Here is a tiny trained network, its code and every weight. The questions are about switching its units off for an input and a class, where a switched-off unit gives its printed mean instead of its output.

import numpy as np


def w(rows, s, z=0):
    codes = np.array(rows[::2]) - 128.0
    scale = np.full(codes.shape[1], s)
    scale[-1] = z or s
    return codes * scale


def norm(h):
    return h / np.sqrt((h * h).mean(-1, keepdims=True) + 1e-5)


def f(y):
    return y / 2 * (1 + np.tanh(0.7978845608 * (y + 0.044715 * y**3)))


def log_softmax(a):
    a = a - a.max(-1, keepdims=True)
    return a - np.log(np.exp(a).sum(-1, keepdims=True))


def net(x, mask):
    res = np.array(x, float).reshape(1, 3) / 4 @ E
    u = 0
    for l in range(4):
        y = f(norm(res) @ A[l][:, :-1].T + A[l][:, -1])
        res = res + np.where(mask[u : u + 4], y, B[l][:, -1]) @ B[l][:, :-1]
        u += 4
    return log_softmax(norm(res)[-1] @ U[:, :-1].T + U[:, -1])


A, B = {}, {}
E = w([
[79,133,166,189,166,60,57,148,138,195],'x0',
[23,170,96,164,93,255,2,37,159,138],'x1',
[218,93,165,143,75,79,222,20,180,243],'x2',
],0.0059)
A[0] = w([
[111,57,132,93,171,103,98,227,70,119,37],'L0N0',
[160,156,143,107,114,108,136,91,77,80,125],'L0N1',
[85,106,23,153,118,133,155,20,222,160,9],'L0N2',
[143,90,121,155,183,129,125,178,157,254,203],'L0N3',
],0.0051,0.0012)
B[0] = w([
[188,192,168,101,158,55,2,76,155,142,253],'L0N0',
[147,130,163,74,142,183,129,162,155,123,152],'L0N1',
[224,144,155,132,166,169,19,102,88,138,223],'L0N2',
[131,141,63,177,59,82,128,126,103,160,208],'L0N3',
],0.0091,0.0029)
A[1] = w([
[105,147,159,44,139,112,120,243,76,79,87],'L1N0',
[182,146,111,139,76,211,145,120,103,73,254],'L1N1',
[2,207,49,71,88,135,108,123,145,118,23],'L1N2',
[172,159,61,5,247,153,198,153,168,147,190],'L1N3',
],0.0055,0.00098)
B[1] = w([
[201,124,130,200,83,139,124,8,138,39,252],'L1N0',
[84,153,82,116,126,62,253,201,185,107,221],'L1N1',
[110,133,111,131,154,88,236,173,125,179,198],'L1N2',
[130,42,120,99,153,220,66,105,135,220,232],'L1N3',
],0.0068,0.0033)
A[2] = w([
[36,104,196,173,163,95,65,150,58,116,4],'L2N0',
[218,114,198,16,6,163,125,19,129,43,132],'L2N1',
[184,180,1,110,193,197,115,98,191,40,132],'L2N2',
[36,174,42,112,69,155,218,156,164,60,32],'L2N3',
],0.0054,0.0019)
B[2] = w([
[135,93,183,176,254,163,162,167,107,168,159],'L2N0',
[61,48,90,65,163,233,97,145,170,29,254],'L2N1',
[150,148,148,144,20,150,77,165,136,107,229],'L2N2',
[98,212,153,143,99,56,44,126,128,127,168],'L2N3',
],0.009,0.0058)
A[3] = w([
[46,191,134,181,191,251,142,233,51,129,84],'L3N0',
[84,36,3,49,169,155,247,182,146,202,1],'L3N1',
[119,171,158,125,156,220,82,166,172,69,93],'L3N2',
[187,193,163,45,223,43,117,212,46,72,135],'L3N3',
],0.0055,0.0037)
B[3] = w([
[119,105,238,116,135,71,251,125,125,42,192],'L3N0',
[126,223,228,41,254,67,136,188,166,248,191],'L3N1',
[127,57,91,57,118,60,209,130,117,173,254],'L3N2',
[121,118,41,190,103,219,105,55,82,206,221],'L3N3',
],0.0076,0.004)
U = w([
[148,64,93,48,116,194,81,110,169,58,253],'0',
[149,157,107,192,177,142,12,64,70,183,215],'1',
[72,219,144,118,56,94,95,169,123,69,98],'2',
[70,123,224,187,206,89,195,154,108,86,54],'3',
[165,122,175,27,219,127,179,171,171,185,16],'4',
[170,115,96,177,66,33,204,123,134,182,49],'5',
],0.011,0.0019)

Each question gives the input, the list of numbers given to net, and the class t.
The units are the neurons (one row each of A and B). Each row of codes is followed by its name. A weight is (code - 128) times the scale printed after its matrix; where a second scale follows, it is the last column's (A, B and U).
mask holds one flag per neuron, layer by layer. A switched-off neuron (its flag False) gives its mean, the last column of its row in B, instead of its output. The means were averaged over made-up inputs and are rounded, as every weight is.
A unit's drop is (log p(t) with every unit on - log p(t) with that unit switched off) / (log p(t) with every unit on - log p(t) with every unit switched off).
The circuit of an input: a set's keep is (log p(t) with only the set's units on - log p(t) with every unit switched off) / (log p(t) with every unit on - log p(t) with every unit switched off). Starting from the 12 units with the biggest drops (on a tie, the unit counted first), units are removed one at a time, each time the one whose removal leaves the highest keep (on an exact tie, the one counted first), for as long as the keep stays at least 0.8.
circuit, biggest first: the units of the circuit, biggest drop first
k most important neurons: the k neurons with the biggest drops, biggest first
k most important neurons of layer l: the k neurons of layer l with the biggest drops, biggest first
input [0,1,-4], class 2: 3 most important neurons	(L1N0; L2N2; L1N2)
input [1,0,-4], class 1: circuit, biggest first	(L2N1)
input [2,-1,-7], class 1: circuit, biggest first	(L2N1; L3N3)
input [3,-1,-8], class 1: 2 most important neurons	(L0N0; L2N1)
input [-8,7,-1], class 2: 2 most important neurons	(L1N1; L2N3)
input [-1,7,-7], class 2: 3 most important neurons of layer 2	(L2N3; L2N2; L2N1)
input [0,1,6], class 0: 2 most important neurons of layer 3	(L3N3; L3N1)
input [-3,0,4], class 4: 3 most important neurons	(L0N0; L1N0; L3N1)
input [-7,-1,8], class 4: 4 most important neurons	(L3N1; L1N0; L0N0; L1N1)
input [8,2,-6], class 3: circuit, biggest first	(L3N0; L2N0)
input [-3,-7,0], class 0: 2 most important neurons	(L1N0; L1N2)
input [0,5,-6], class 2: 3 most important neurons	(L2N3; L1N3; L0N2)
input [0,-5,-1], class 0: 2 most important neurons	(L2N1; L1N0)
input [1,-7,-6], class 1: circuit, biggest first	(L3N3)
input [-2,-1,7], class 4: 2 most important neurons	(L3N1; L0N0)
input [1,7,-7], class 3: 2 most important neurons	(L3N0; L2N0)
input [5,-4,2], class 5: 2 most important neurons	(L0N3; L0N2)
input [6,-1,-7], class 1: circuit, biggest first	(L3N3; L2N1)
input [-2,-8,-5], class 0: circuit, biggest first	(L1N0; L2N1)
input [4,0,1], class 5: circuit, biggest first	(L0N3)
input [2,8,0], class 3: 3 most important neurons of layer 1	(L1N0; L1N3; L1N2)
